B =
[[124 116 128 124 120 140 130 132 132 122 141 138 141 124]
 [154 131 129 151 121 112 139  99 105 141 122 113 102 149]
 [129 115 128 131 138 127 153 115 117 130 143 127 126 128]]
Rows and columns are numbered from 0.
The entry directly below 149? 128
The bottom entry of the column that holds the smallest entry -> 115
The entry at row 0, column 1: 116
The entry at row 0, column 0 is 124
The entry just left of the smallest entry? 139
The top-right entry: 124
The largest entry: 154
The entry in row 1 and column 2 -> 129
The entry in row 0 and column 2? 128
The entry directly above 99: 132
The bottom-left entry -> 129
The entry in row 2 and column 1 -> 115

x =
[[127 131 129 156 126 117 126 144 130 125]
 [127 121 146 134 129 141 130 125 131 125]
 [127 132 111 121 127 127 129 141 142 130]
 [127 130  99 151 127 131 128 116 138 127]
 [127 131 122 114 127 126 130 150 141 130]
 [128 121 131 126 130 144 130 106 128 127]
 [126 124 143 142 128 135 130 141 138 125]]
Counting starts at 0.
Read off the entry in the top-right corner.
Answer: 125
The entry in row 0 and column 0 is 127
The entry in the bottom-left corner -> 126
Read off the entry just right of the smallest entry.
Answer: 151
The entry in row 1 and column 0: 127
The entry at row 0, column 2 is 129
The entry at row 2, column 1 -> 132
The entry in row 2 and column 0 -> 127
The entry at row 0, column 1 is 131
The entry just left of 146 is 121
Read off the entry directly below the smallest entry.
Answer: 122
The bottom-right entry is 125
The entry directly above the smallest entry is 111

data =
128,116,155,120,139
124,113,151,120,139
115,105,133,125,137
121,109,146,121,139
126,114,153,120,139
117,106,138,124,138
120,108,144,122,139
122,111,149,121,139
116,106,136,124,137
118,107,141,123,138
Counting starts at 0.
Give the entry at row 2, column 2.
A: 133
Give the entry at row 0, column 0.
A: 128
The entry just left of the smallest entry is 115
Give the entry at row 0, column 1.
A: 116
The entry directly above the smallest entry -> 113
Give the entry in the top-right corner.
A: 139
The entry in row 0 and column 2 -> 155
Give the entry just right of 133.
A: 125
The entry directly below 146 is 153
Give the entry directly below the largest entry.
A: 151
The entry directly below 109 -> 114
The bottom-left entry is 118
The entry just right of 146 is 121
Give the entry just left of 136.
A: 106
Give the entry in row 1 and column 0.
A: 124

arr = [143 141 141 150 133 129 148 121 120 122 136 155 139 113 122]
Which number is the entry just left of 129?
Answer: 133
Which number is the third largest entry?
Answer: 148
Which number is the 3rd entry?
Answer: 141
The 4th-last entry: 155
Which number is the entry just right of the centre entry?
Answer: 120

W =
[[128 129 123 129 131 131 115 123 118 128 139 135 126]
 [130 126 124 128 122 115 122 128 123 131 108 136 127]
 [127 126 149 140 124 133 126 125 129 148 147 121 124]
 [121 131 124 113 137 127 122 120 124 110 127 123 138]
 [122 130 104 119 130 124 113 123 119 114 116 129 133]
 [126 131 143 125 126 132 142 128 139 139 124 129 128]
 [130 124 130 130 124 134 127 130 138 129 132 132 128]
 [131 128 127 121 135 133 107 119 107 122 140 120 131]
 [128 127 142 133 128 118 138 131 136 137 121 138 130]
 [125 129 133 127 130 134 120 117 117 135 140 114 128]
 [129 128 123 121 129 117 152 139 142 124 109 128 128]]
Give the smallest entry in the first row.
Answer: 115
The last entry, reading row by row is 128
The bottom-left entry: 129
Give the largest entry in the first row.
Answer: 139
The third entry on the main diagonal -> 149
Give the second entry on the diagonal from the top-right corner.
Answer: 136
The first entry in reading order: 128
The entry just right of 110 is 127
The fourth-last entry, reading row by row -> 124
Give the first entry on the diagonal from the top-right corner.
Answer: 126
The smallest entry in the last column -> 124
Give the 3rd entry in reading order.
Answer: 123
The entry directly below the smallest entry: 143
Give the entry directly above 109.
Answer: 140
The entry just right of the centre entry: 128
Give the fifth-last entry, reading row by row.
Answer: 142
The third largest entry is 148
Give the entry just right of the largest entry.
Answer: 139
The entry directly above the centre entry: 113
Give the entry just left of the smallest entry.
Answer: 130
The largest entry in the first column -> 131
Give the entry just left of the centre entry.
Answer: 132
Give the entry just right of the smallest entry.
Answer: 119
The 5th entry in reading order -> 131
The largest entry in the last row -> 152
The bottom entry of the column that holds the smallest entry -> 123
Give the fourth entry, reading row by row.
Answer: 129
The entry directly above 143 -> 104
The second entry on the main diagonal: 126
Give the third entry from the end, reading row by row.
Answer: 109
